Below are the code and all the weights of a small trained network. Each question names an input and a target symbol and asks about switching units off, where a switched-off unit gives its printed mean instead of its output.

import numpy as np


def w(rows, s, z=0):
    codes = np.array(rows[::2]) - 128.0
    scale = np.full(codes.shape[1], s)
    scale[-1] = z or s
    return codes * scale


def norm(h):
    return h / np.sqrt((h * h).mean(-1, keepdims=True) + 1e-5)


def f(y):
    return y / 2 * (1 + np.tanh(0.7978845608 * (y + 0.044715 * y**3)))


def softmax(a):
    e = np.exp(a - a.max(-1, keepdims=True))
    return e / e.sum(-1, keepdims=True)


def log_softmax(a):
    a = a - a.max(-1, keepdims=True)
    return a - np.log(np.exp(a).sum(-1, keepdims=True))


def net(x, mask):
    ids = ['αβγδζηθλμξφω'.index(c) for c in x.split()]
    T = len(ids)
    res = E[ids] + P[:T]
    u = 0
    for l in range(3):
        q, k, v = (norm(res) @ M[l].T for M in (Q, K, V))
        z = softmax(np.where(np.tri(T) > 0, q @ k.T / 4**0.5, -1e9)) @ v
        res = res + np.where(mask[u], z, O[l][:, -1]) @ O[l][:, :-1]
        u += 1
        y = f(norm(res) @ A[l][:, :-1].T + A[l][:, -1])
        res = res + np.where(mask[u : u + 8], y, B[l][:, -1]) @ B[l][:, :-1]
        u += 8
    return log_softmax(norm(res)[-1] @ U[:, :-1].T + U[:, -1])


Q, K, V, O, A, B = {}, {}, {}, {}, {}, {}
E = w([
[154,236,157,121,111,193],'α',
[139,147,208,205,126,128],'β',
[141,254,171,177,115,187],'γ',
[171,125,194,101,98,197],'δ',
[167,243,138,108,133,189],'ζ',
[169,112,227,170,117,124],'η',
[219,183,141,132,195,180],'θ',
[132,73,149,147,156,28],'λ',
[154,193,79,187,208,93],'μ',
[74,93,80,201,155,161],'ξ',
[26,166,114,183,63,42],'φ',
[140,193,174,82,164,31],'ω',
],0.0044)
P = w([
[22,131,236,99,224,155],'0',
[67,122,225,139,174,135],'1',
[78,121,193,133,158,125],'2',
[95,126,182,149,137,119],'3',
[109,142,164,161,126,115],'4',
[121,155,149,165,113,117],'5',
[133,146,136,172,98,113],'6',
[143,164,123,180,93,101],'7',
[162,158,115,186,77,106],'8',
[187,160,94,204,52,101],'9',
[209,163,83,207,26,94],'10',
[228,176,62,210,2,102],'11',
],0.0028)
Q[0] = w([
[104,194,144,162,117,117],'L0H0',
[60,19,70,3,207,164],'L0H0',
[92,94,152,103,173,179],'L0H0',
[41,45,12,36,149,120],'L0H0',
],0.0071)
K[0] = w([
[153,69,62,178,65,106],'L0H0',
[3,85,203,86,235,218],'L0H0',
[101,40,161,57,177,137],'L0H0',
[24,100,155,127,166,241],'L0H0',
],0.0046)
V[0] = w([
[133,138,164,149,174,107],'L0H0',
[205,135,141,206,34,173],'L0H0',
[106,127,103,137,30,96],'L0H0',
[3,152,193,107,184,172],'L0H0',
],0.0045)
O[0] = w([
[175,82,189,162,76,74,253],'L0H0',
[28,128,251,127,254,188,187],'L0H0',
[136,126,132,65,182,162,81],'L0H0',
[191,155,129,177,43,191,198],'L0H0',
],0.0035,0.0027)
A[0] = w([
[54,174,124,56,151,87,50],'L0N0',
[48,87,112,157,137,113,71],'L0N1',
[137,222,32,132,92,176,114],'L0N2',
[149,57,73,138,186,134,245],'L0N3',
[172,93,84,96,109,206,75],'L0N4',
[88,188,89,98,96,130,144],'L0N5',
[137,29,134,2,149,131,2],'L0N6',
[177,122,143,102,128,189,52],'L0N7',
],0.0051,0.0023)
B[0] = w([
[108,151,175,72,108,61,45],'L0N0',
[127,40,100,80,161,126,58],'L0N1',
[132,127,175,104,4,160,109],'L0N2',
[118,223,15,223,63,159,83],'L0N3',
[131,39,107,38,186,97,14],'L0N4',
[164,104,145,60,92,195,76],'L0N5',
[152,106,245,213,105,51,4],'L0N6',
[93,62,164,140,117,22,89],'L0N7',
],0.0035,0.0011)
Q[1] = w([
[154,196,212,254,60,146],'L1H0',
[163,170,240,247,165,98],'L1H0',
[155,106,120,143,202,127],'L1H0',
[98,161,87,126,81,89],'L1H0',
],0.0071)
K[1] = w([
[60,144,58,75,218,28],'L1H0',
[37,135,78,89,254,105],'L1H0',
[63,55,158,123,128,159],'L1H0',
[207,127,132,20,112,122],'L1H0',
],0.0051)
V[1] = w([
[96,15,72,189,22,151],'L1H0',
[255,151,178,47,135,168],'L1H0',
[241,90,127,159,163,127],'L1H0',
[118,162,71,161,118,184],'L1H0',
],0.0036)
O[1] = w([
[18,100,101,92,254,132,53],'L1H0',
[204,148,236,153,115,204,180],'L1H0',
[229,124,154,104,205,112,248],'L1H0',
[67,181,165,110,171,88,77],'L1H0',
],0.0039,0.0013)
A[1] = w([
[66,167,113,178,105,101,50],'L1N0',
[187,141,148,111,196,144,178],'L1N1',
[188,146,145,139,176,205,141],'L1N2',
[134,162,93,217,143,53,205],'L1N3',
[41,75,20,132,118,49,115],'L1N4',
[3,70,147,167,81,69,147],'L1N5',
[89,90,97,145,93,139,3],'L1N6',
[190,146,147,173,47,136,173],'L1N7',
],0.0037,0.0035)
B[1] = w([
[31,122,254,158,36,111,111],'L1N0',
[115,15,94,106,114,82,180],'L1N1',
[81,73,120,83,200,103,176],'L1N2',
[141,43,85,75,57,146,233],'L1N3',
[129,136,250,151,175,200,111],'L1N4',
[146,76,65,67,104,143,141],'L1N5',
[216,180,202,209,92,63,88],'L1N6',
[147,146,72,81,119,66,252],'L1N7',
],0.0033,0.0039)
Q[2] = w([
[109,138,209,120,165,183],'L2H0',
[236,42,230,113,99,54],'L2H0',
[17,80,160,101,241,160],'L2H0',
[111,92,3,82,83,131],'L2H0',
],0.0054)
K[2] = w([
[153,128,152,198,190,185],'L2H0',
[149,233,47,170,219,61],'L2H0',
[14,107,133,138,164,228],'L2H0',
[60,165,183,69,3,89],'L2H0',
],0.0051)
V[2] = w([
[140,159,53,214,187,167],'L2H0',
[184,105,78,144,150,253],'L2H0',
[183,144,97,211,142,172],'L2H0',
[114,170,156,72,225,59],'L2H0',
],0.004)
O[2] = w([
[142,187,27,205,139,158,28],'L2H0',
[145,98,4,114,241,198,86],'L2H0',
[123,183,81,125,213,114,215],'L2H0',
[252,142,175,134,56,122,3],'L2H0',
],0.0044,0.0018)
A[2] = w([
[141,95,134,160,146,66,64],'L2N0',
[99,133,146,206,54,122,78],'L2N1',
[166,75,105,81,73,109,77],'L2N2',
[141,110,69,125,90,105,18],'L2N3',
[193,112,122,175,47,121,144],'L2N4',
[168,153,52,143,128,85,3],'L2N5',
[127,96,91,197,118,253,55],'L2N6',
[116,237,105,69,115,160,177],'L2N7',
],0.006,0.0032)
B[2] = w([
[186,88,111,173,65,108,178],'L2N0',
[122,123,130,82,154,41,156],'L2N1',
[149,144,124,39,191,114,169],'L2N2',
[178,73,191,197,126,203,95],'L2N3',
[100,197,121,61,158,88,255],'L2N4',
[121,109,176,224,5,104,103],'L2N5',
[158,220,80,4,162,48,113],'L2N6',
[153,24,116,192,82,147,174],'L2N7',
],0.0045,0.0023)
U = w([
[155,130,127,132,86,189,118],'α',
[76,187,148,178,177,61,36],'β',
[111,206,150,179,105,168,140],'γ',
[139,127,153,51,188,187,120],'δ',
[167,119,117,127,91,188,102],'ζ',
[161,105,248,169,164,129,151],'η',
[247,173,77,166,204,147,60],'θ',
[176,1,58,103,109,109,55],'λ',
[127,149,62,233,69,74,59],'μ',
[85,173,37,111,175,143,222],'ξ',
[12,94,128,84,73,135,103],'φ',
[176,180,128,75,78,71,253],'ω',
],0.0075,0.0026)

Each question gives the input, a string of symbols that net reads in full, and the target symbol t.
The units are the heads (4 rows each of Q, K, V and O) and the neurons (one row each of A and B). Each row of codes is followed by its name. A weight is (code - 128) times the scale printed after its matrix; where a second scale follows, it is the last column's (O, A, B and U).
mask holds one flag per unit, layer by layer, with each layer's heads first. A switched-off unit (its flag False) gives its mean, the last column of its rows in O or B, instead of its output. The means were averaged over made-up inputs and are rounded, as every weight is.
A unit's drop is (log p(t) with every unit on - log p(t) with that unit switched off) / (log p(t) with every unit on - log p(t) with every unit switched off).
The circuit of an input: a set's keep is (log p(t) with only the set's units on - log p(t) with every unit switched off) / (log p(t) with every unit on - log p(t) with every unit switched off). Starting from the 12 units with the biggest drops (on a tie, the unit counted first), units are removed one at a time, each time the one whose removal leaves the highest keep (on an exact tie, the one counted first), for as long as the keep stays at least 0.8.
circuit, biggest first: the units of the circuit, biggest drop first
most important unit: the unit with the biggest drop
k most important neurons: the k neurons with the biggest drops, biggest first
top k neurons in layer l: the k neurons of layer l with the biggest drops, biggest first
drop of u: that unit's drop, to one decimal
input φ η η η φ η ω λ φ φ θ δ, target φ: circuit, biggest first	[L1H0, L0H0]
input η β φ β, target φ: circuit, biggest first	[L1H0]
input ξ β ω η η η β ξ α, target ξ: circuit, biggest first	[L0H0, L2H0]
input β γ β μ η η δ, target η: circuit, biggest first	[L0H0, L1N3]
input η λ β μ λ μ θ λ ξ ζ β, target ξ: circuit, biggest first	[L0H0, L2H0]
input λ ω λ, target ω: circuit, biggest first	[L2N4, L0H0]
input η η ω β θ δ η ω β β ξ ξ, target ξ: circuit, biggest first	[L0H0, L2N6]
input η η γ ω η, target ω: circuit, biggest first	[L2N4, L1H0]
input μ η μ λ β φ η, target φ: circuit, biggest first	[L1H0, L0H0]
input η ξ η, target ξ: circuit, biggest first	[L2H0, L0H0]
input γ θ η θ ξ λ δ, target ξ: top 2 neurons in layer 1	[L1N7, L1N3]
input α ω φ η δ γ η η δ, target η: circuit, biggest first	[L0H0, L1N3, L2N4]
input β ω ζ η, target ω: 2 most important neurons	[L2N4, L1N7]
input ω η δ ω μ, target ω: most important unit	L2N4
input λ ζ η β η ω η θ δ η φ, target φ: circuit, biggest first	[L0H0, L1N5, L1N0]
input φ η θ β η, target θ: circuit, biggest first	[L0H0, L2H0, L1H0, L0N5]
input ω ω θ θ, target ω: top 2 neurons in layer 2	[L2N4, L2N5]
input η η λ β, target λ: top 2 neurons in layer 1	[L1N3, L1N5]
input γ η η γ η η δ λ η δ β, target η: top 2 neurons in layer 2	[L2N7, L2N4]
input β θ δ, target θ: most important unit	L2H0
input η η η ζ μ θ ζ η η η, target η: 2 most important neurons	[L1N3, L0N7]
input ω φ λ η η ω η ζ μ η λ η, target λ: 2 most important neurons	[L1N3, L2N0]
input η ω η η η φ η δ φ α, target φ: top 2 neurons in layer 0	[L0N1, L0N7]
input ξ α φ η η φ ω θ, target ω: drop of L1H0	0.3
input θ φ α η β η θ θ η δ, target θ: drop of L0H0	1.4
